(in the rows, 128 means zero)
Each row has a class, written as a number after it.
[156 133  97 133 120 150 129 111 128 139 125 131 144 120 137 107 129 108
 135 147 125 101 136 134 114 115 141 114 143 130 132 114 130 131 122 100
 140 146 115 115 128 126 122 109 138 131 132 146 129 122 153 135  82 119
 135 128 114 143 131 103 113 106 119 105 129 100 118 102 100 131 110 135
 143 114 143 129 124 120 106 135 128 132 142 143 128 132 136 134 136 138
 164 136 145 120 138 124 107 130 131 126 134 123 124 148 132 128 111 111
 103 123 147 137 135 119 164 143] | 1
[144 145 120 125 117 141 125 125 132 131 130 131 132 121 143 117 143 121
 127 138 118 128 126 131 128 115 137 116 137 128 131 108 141 140 126 125
 139 149 116 118 116 131 125 128 141 129 131 141 125 118 137 136 100 124
 125 124 121 137 123 115 116 112 117 116 130 136 117  95 118 132 113 115
 140 125 150 124 132 129 115 127 129 130 129 130 128 129 125 141 133 136
 161 130 135 128 135 122 106 126 131 123 134 119 123 140 123 129 127 117
 121 137 147 137 130 129 129 137] | 0
[144 127 104 146 129 133 140 129 125 129 122 126 129 123 125 108 129 106
 134 142 123 111 139 116 126 122 141 125 125 126 139 133 128 118 116 106
 132 135 124 119 111 119 125 111 129 137 140 146 135 120 131 130  94 126
 132 128 110 135 134 107 113 116 118 109 133  94 124 119 107 123 132 128
 142  63 119 135 114 123 117 140 124 129 132 127 116 120 143 128 137 142
 136 134 140 108 134 139 123 126 137 121 127 120 136 139 141 126 122 126
 110 114 139 131 123 126 185 140] | 2
[161 145 111 130 111 173 114 117 127 121 136 138 138 123 148 123 135 120
 126 138 111 115 122 133 127 103 149 109 150 128 132  95 128 162 130 115
 146 163 109 114 142 138 120 126 148 120 123 137 117 121 155 133  73 120
 134 130 116 138 127  86 114 104 125 115 122 158 125  87 116 140  90 137
 154 110 163 124 133 126 104 123 130 124 136 144 136 136 110 146 109 123
 184 132 135 127 133 100  92 130 125 130 133 119 113 158 119 133 124  92
 115 146 162 137 138 128 111 139] | 0
[142 127 106 136 133 144 132 117 126 132 125 132 126 128 127 113 123 110
 139 137 127 100 131 123 136 131 136 132 132 135 135 129 127 125 123 108
 139 125 121 121 117 124 118 117 129 125 130 131 128 122 136 127 110 124
 135 133 116 140 143 103 118 119 123 122 133 107 127 120 105 126 121 132
 138 124 127 127 123 123 121 136 128 130 139 136 122 126 139 125 138 135
 140 136 138 146 139 128 119 128 137 124 126 136 122 134 142 136 112 120
 110 122 138 124 123 124 164 142] | 2
[149 126 114 136 121 148 132 126 125 132 127 129 132 119 135 116 130 111
 125 155 121 113 124 131 124 118 140 125 138 131 143 120 130 129 120 114
 135 135 119 123 120 128 120 119 130 130 128 135 127 122 142 117  98 130
 130 128 120 134 135  99 119 113 127 116 126 116 122 114 116 124 118 127
 140 122 138 135 130 120 112 133 124 122 131 135 124 128 129 135 136 139
 155 139 141 118 132 123 113 129 133 126 128 124 130 141 130 129 116 120
 114 131 146 137 120 121 146 137] | 1
[141 122 107 134 132 142 133 115 130 131 120 131 134 110 127 110 125 112
 136 137 122 103 145 129 129 137 133 127 130 131 133 136 127 122 128 107
 131 130 116 126 116 133 118 116 121 132 130 129 137 122 144 118 106 119
 133 128 113 130 134 106 116 116 131 121 133 101 120 121 105 123 120 128
 138 121 124  83 124 121 118 137 127 129 132 137 123 126 139 123 138 135
 143 131 142 113 128 125 128 130 131 120 124 130 124 137 136 127 116 124
 111 117 142 124 116 121 169 137] | 2
[144 140 121 127 112 141 126 121 133 130 130 136 135 125 139 121 127 124
 127 137 119 122 125 132 134 116 138 115 138 121 132 115 131 143 130 130
 137 142 123 119 135 131 125 129 138 128 116 132 120 120 136 129 107 125
 126 124 120 130 130 114 123 114 130 120 126 148 126 103 123 138 112 138
 142 126 145 126 131 129 115 130 123 129 137 134 127 137 123 136 124 130
 155 127 133 129 129 120 108 131 124 126 132 121 139 146 121 130 128 114
 119 137 145 133 139 126 117 126] | 0
[156 141 103 135 112 158 113 118 134 138 142 140 146 122 146 107 137 114
 128 146 119 108 127 135 120 106 144 110 145 124 140 105 133 148 128 108
 145 159 104 108 129 123 112 120 154 127 127 141 123 112 150 141  73 114
 127 127 111 142 128  88 110 101 126 107 123 129 125  89 108 136  93 129
 158 113 158 125 131 122 100 127 119 140 144 144 125 130 127 143 135 129
 180 132 142 114 133 112  99 134 128 126 116 125 119 158 123 135 113  91
 109 138 164 136 129 121 142 145] | 0
[153 131 110 128 119 149 128 113 130 131 127 133 136 122 133 106 133 104
 130 151 115 117 130 133 123 107 142 119 136 128 144 119 127 132 121 105
 141 146 124 114 121 132 117 112 140 140 132 139 129 114 142 133  86 117
 133 126 110 134 134  99 111 110 125 101 119 114 120 105 106 128 110 120
 148 113 139 128 127 124 107 137 119 138 132 135 121 131 134 135 136 138
 169 136 143 113 137 129 108 126 136 118 125 127 118 148 137 129 114 108
 101 126 152 138 126 109 166 140] | 1
[162 126  90 142 125 156 132 107 124 130 117 134 141 122 126  97 124 100
 131 148 127 102 129 131 135 116 142 122 138 133 138 128 134 127 120  94
 144 134 113 112 114 129 120 110 137 134 132 134 133 116 141 130  74 121
 136 138 104 144 148  82 108 105 124  97 128  94 135 107 101 126 108 127
 150 111 134 130 126 127 104 138 121 133 131 143 112 125 139 124 137 136
 161 131 142 107 136 127 114 123 133 119 126 128 119 151 142 129 102 109
  96 112 157 131 115 114 186 143] | 1
[145 126 112 129 124 141 132 118 138 131 123 129 135 118 131 115 128 115
 132 135 123 111 130 133 124 120 138 120 129 129 132 126 126 135 120 116
 134 138 122 122 125 125 130 119 125 128 127 131 127 117 132 128 103 119
 130 130 123 133 134 109 119 120 130 120 128 116 133 114 133 131 126 132
 142 120 136 128 127 116 118 129 129 132 129 137 122 131 132 133 136 135
 149 130 136 105 135 127 118 128 127 123 132 122 129 141 124 130 118 117
 115 125 137 133 122 127 151 139] | 2
[134 131 117 128 124 134 131 123 125 139 126 128 132 125 132 119 133 127
 136 133 135 117 128 135 124 126 133 127 131 133 132 131 124 119 122 121
 128 136 123 118 121 128 127 123 130 132 135 137 132 129 120 130 112 129
 129 128 126 132 134 124 125 122 118 118 153 126 127 122 122 122 131 130
 134 126 131 128 128 122 119 131 130 130 129 129 127 131 132 131 131 137
 140 135 124 118 134 129 120 126 137 126 128 127 136 127 131 133 123 118
 118 124 134 134 129 133 146 131] | 1
[157 146 110 125 115 163 117 119 132 134 140 144 142 132 151 121 133 125
 126 140 120 116 128 132 107 108 172 114 146 115 130  96 129 164 130 127
 152 151 110 118 137 136 116 125 148 124 119 134 122 117 157 138  88 121
 129 122 116 128 125  93 121 102 130 115 119 154 134  94 121 136  92 131
 145 111 159 129 138 124 103 128 125 137 144 141 135 143 117 141 127 132
 179 126 141 122 139 108  98 133 122 134 139 118 132 150 120 135 121  95
 121 148 155 133 137 124 117 133] | 0
[147 136 109 138 109 151 125 119 131 136 130 134 136 122 147 113 131 123
 130 140 114 102 128 135 129 114 142 110 152 124 135 104 143 146 130 115
 146 156 113 110 129 132 113 120 145 126 126 144 122 114 146 135  87 128
 105 127 112 137 137  96 110 108 128 110 123 139 126  91 111 133 105 129
 146 105 155 126 134 129 104 128 124 131 141 143 125 135 127 140 129 134
 135 130 139 119 135 112  98 131 130 127 125 123 123 150 122 132 121 103
 111 144 154 136 129 124 135 138] | 0
[155 121  98 143 132 151 131 115 127 124 125 132 139 131 124 112 116 114
 133 134 128 113 128 126 134 125 137 128 143 126 130 128 131 123 127 114
 141 130 116 118 119 125 111 119 130 131 122 117 131 119 146 123 109 122
 137 133 113 134 142  88 124 111 135 112 130 108 133 122 108 128 111 127
 142 120 128 124 129 116 112 137 123 133 139 141 120 129 133 112 135 129
 144 129 139 112 127 140 125 129 134 126 126 125 113 140 132 132 102 122
 106 122 144 120 118 110 164 139] | 2
[170 141 106 126 110 162 124 109 129 132 134 137 139 122 137 105 141 114
 127 146 113 108 126 103 131 101 150 103 149 134 135  98 129 151 114 113
 151 156 105 111 133 123 113 112 153 138 122 137 120 112 154 122  76 117
 128 130 108 145 131  82 112 105 132 103 127 134 126  84 113 139  90 128
 156 119 154 122 135 122 100 129 120 136 148 139 129 133 122 134 130 137
 179 130 144 122 136 112  93 129 125 130 133 121 114 155 130 131 114  75
 106 142 170 132 133 119 136 140] | 1
[135 128 120 131 125 133 130 121 124 128 125 128 128 127 127 121 124 120
 130 136 130 120 131 131 136 127 131 120 130 132 129 136 133 125 126 122
 129 130 122 122 121 119 120 122 128 135 128 129 125 125 130 131 115 123
 129 130 125 131 133 115 121 118 125 121 128 114 130  91 119 123 115 123
 133 122 122 126 129 119 120 131 126 126 129 130 131 123 137 127 130 133
 135 125 133 122 131 119 125 120 132 125 137 128 128 133 129 130 123 127
 124 126 139 125 122 125 148 133] | 1
[158 122  99 142 128 141 137 114 127 134 115 123 128 126 111 106 122 102
 139 142 129 113 126 133 131 119 137 128 123 140 146 132 128 113 105  94
 135 134 119 122 112 123 118 110 127 140 137 133 134 116 140 129  95 123
 137 133 119 143 134 101 116 109 129 115 132  86 124 133 100 123 123 128
 139 123 119 128 120 119 115 139 114 124 133 132 110 123 148 118 148 139
 141 134 142 107 134 123 117 123 137 116 146 122 128 143 142 126 103 123
 101 108 139 129 120 122 157 141] | 2
[157 144 129 125 110 150 103 126 129 135 141 140 140 121 154 122 134 134
 123 140 120 124 130 132 120 106 141 106 142 115 125 103 129 158 126 137
 139 159 116 118 144 129 120 132 151 121 122 134 122 111 143 121 100 125
 125 120 122 135 123 113 129 114 116 120 122 165 122  94 129 142 101 121
 144 123 156 126 142 129 111 115 123 135 136 135 132 141 116 154 127 125
 167 129 134 131 136 117 102 130 122 140 133 124 118 145 114 134 130 102
 126 146 151 135 138 131 102 124] | 0
[137 134 118 128 117 138 130 127 127 140 130 132 128 123 139 119 134 122
 128 134 122 121 128 130 122 114 138 119 132 118 134 117 124 142 125 123
 130 137 124 120 122 125 125 121 128 129 141 142 125 124 133 131 104 126
 128  95 120 135 129 116 118 109 125 117 124 130 125 111 119 129 122 127
 135 119 136 130 132 128 118 122 126 129 133 131 127 121 126 138 134 150
 148 131 129 124 136 122 112 128 130 124 124 124 134 138 134 124 125 117
 126 128 143 136 128 130 142 138] | 1
[135 120 108 136 132 134 132 117 127 128 128 134 136 128 122 112 121 110
 133 134 137 112 128 127 137 132 133 128 132 136 135 133 132 120 115 111
 135 128 121 120 113 123 116 116 121 135 129 124 132 126 134 126 108 126
 142 132 122 133 139 105 121 116 132 120 126 102 132 127 114 125 118 123
 138 120 125 132 124 119 119 134 129 137 134 133 121 123 130 129 134 134
 138 129 133 122 128 123 124 127 131 122 123 129 127 137 138 122 108 123
 103 119 135 124 120 130 164 143] | 1
[122 133 125 129 132 123 131 126 128 134 123 123 124 123 126 128 132 112
 131 137 124 119 124 130 126 131 127 126 120 137 141 136 129 112 121 123
 122 121 138 131 121 123 131 125 131 141 141 135 138 128 113 139 127 130
 130 115 131 126 125 134 126 128 124 127 133 107 121 134 127 123 142 128
 121 134 117 131 124 120 130 131 124 123 121 124 127 123 140 132 135 128
 122 131 124 130 135 132 128 129 134 125 121 126 140 128 131 127 128 136
 128 119 122 136 125 130 149 130] | 1
